Below are the code and all the weights of a small trained network. Each question names an input and a class and asks about switching units off, where a switched-off unit gives its printed mean instead of its output.

import numpy as np


def w(rows, s, z=0):
    codes = np.array(rows[::2]) - 128.0
    scale = np.full(codes.shape[1], s)
    scale[-1] = z or s
    return codes * scale


def norm(h):
    return h / np.sqrt((h * h).mean(-1, keepdims=True) + 1e-5)


def f(y):
    return np.maximum(y, 0)


def log_softmax(a):
    a = a - a.max(-1, keepdims=True)
    return a - np.log(np.exp(a).sum(-1, keepdims=True))


def net(x, mask):
    res = np.array(x, float).reshape(1, 8) / 4 @ E
    u = 0
    for l in range(4):
        y = f(norm(res) @ A[l][:, :-1].T + A[l][:, -1])
        res = res + np.where(mask[u : u + 4], y, B[l][:, -1]) @ B[l][:, :-1]
        u += 4
    return log_softmax(norm(res)[-1] @ U[:, :-1].T + U[:, -1])


A, B = {}, {}
E = w([
[137,167,132],'x0',
[114,92,63],'x1',
[109,210,212],'x2',
[1,61,120],'x3',
[177,51,114],'x4',
[107,67,220],'x5',
[140,160,241],'x6',
[72,235,29],'x7',
],0.0058)
A[0] = w([
[168,122,104,53],'L0N0',
[146,90,25,209],'L0N1',
[208,35,49,253],'L0N2',
[250,16,140,141],'L0N3',
],0.014,0.0015)
B[0] = w([
[86,127,127,152],'L0N0',
[128,74,76,217],'L0N1',
[186,46,146,248],'L0N2',
[72,83,252,255],'L0N3',
],0.018,0.0086)
A[1] = w([
[165,156,227,138],'L1N0',
[56,112,159,188],'L1N1',
[193,87,130,5],'L1N2',
[139,254,37,42],'L1N3',
],0.0084,0.0015)
B[1] = w([
[196,120,85,254],'L1N0',
[78,2,125,238],'L1N1',
[98,50,99,165],'L1N2',
[130,140,225,183],'L1N3',
],0.0065,0.0042)
A[2] = w([
[76,158,124,9],'L2N0',
[73,66,71,251],'L2N1',
[224,165,237,59],'L2N2',
[254,11,201,239],'L2N3',
],0.0098,0.0014)
B[2] = w([
[133,1,118,134],'L2N0',
[8,239,46,179],'L2N1',
[121,222,66,176],'L2N2',
[61,218,152,245],'L2N3',
],0.0094,0.012)
A[3] = w([
[181,216,114,136],'L3N0',
[31,147,167,133],'L3N1',
[127,2,81,164],'L3N2',
[71,174,215,249],'L3N3',
],0.0097,0.0018)
B[3] = w([
[130,210,132,163],'L3N0',
[11,130,88,228],'L3N1',
[174,118,63,209],'L3N2',
[110,149,80,254],'L3N3',
],0.012,0.0074)
U = w([
[96,120,158,198],'0',
[139,20,186,170],'1',
[122,76,46,121],'2',
[209,109,147,28],'3',
[254,109,178,2],'4',
[154,183,119,113],'5',
[100,112,119,100],'6',
],0.019,0.0086)

Each question gives the input, the list of numbers given to net, and the class t.
The units are the neurons (one row each of A and B). Each row of codes is followed by its name. A weight is (code - 128) times the scale printed after its matrix; where a second scale follows, it is the last column's (A, B and U).
mask holds one flag per neuron, layer by layer. A switched-off neuron (its flag False) gives its mean, the last column of its row in B, instead of its output. The means were averaged over made-up inputs and are rounded, as every weight is.
A unit's drop is (log p(t) with every unit on - log p(t) with that unit switched off) / (log p(t) with every unit on - log p(t) with every unit switched off).
most important unit: the unit with the biggest drop
k most important neurons: the k neurons with the biggest drops, biggest first
k most important neurons of layer l: the k neurons of layer l with the biggest drops, biggest first
drop when u is switched off: that unit's drop, to one decimal
input [5,2,6,-5,6,-8,8,-4], class 5: most important unit	L2N2
input [5,8,-6,-3,3,-8,1,-2], class 1: 2 most important neurons	(L0N2, L0N3)
input [-5,-8,-8,5,1,-7,7,3], class 2: 3 most important neurons	(L0N3, L0N1, L2N3)
input [6,-6,7,0,3,7,8,3], class 5: 2 most important neurons	(L0N3, L2N2)
input [5,1,-6,-7,-6,1,6,-8], class 0: 2 most important neurons of layer 2	(L2N3, L2N2)
input [2,6,-1,-8,-8,1,-3,-2], class 5: 3 most important neurons	(L0N3, L2N3, L1N1)
input [1,6,7,-2,2,-6,2,3], class 5: 2 most important neurons of layer 2	(L2N3, L2N1)
input [5,6,-5,-5,1,3,4,3], class 1: drop when L0N2 is switched off	0.6
input [-4,7,-4,-8,-3,-1,-3,-3], class 1: drop when L0N2 is switched off	0.3
input [-6,-7,1,-6,2,8,2,-2], class 0: 2 most important neurons of layer 0	(L0N2, L0N1)
input [-6,8,2,-3,-1,2,5,8], class 5: drop when L2N3 is switched off	0.1
input [1,6,7,-3,-2,7,4,0], class 5: drop when L0N3 is switched off	0.6
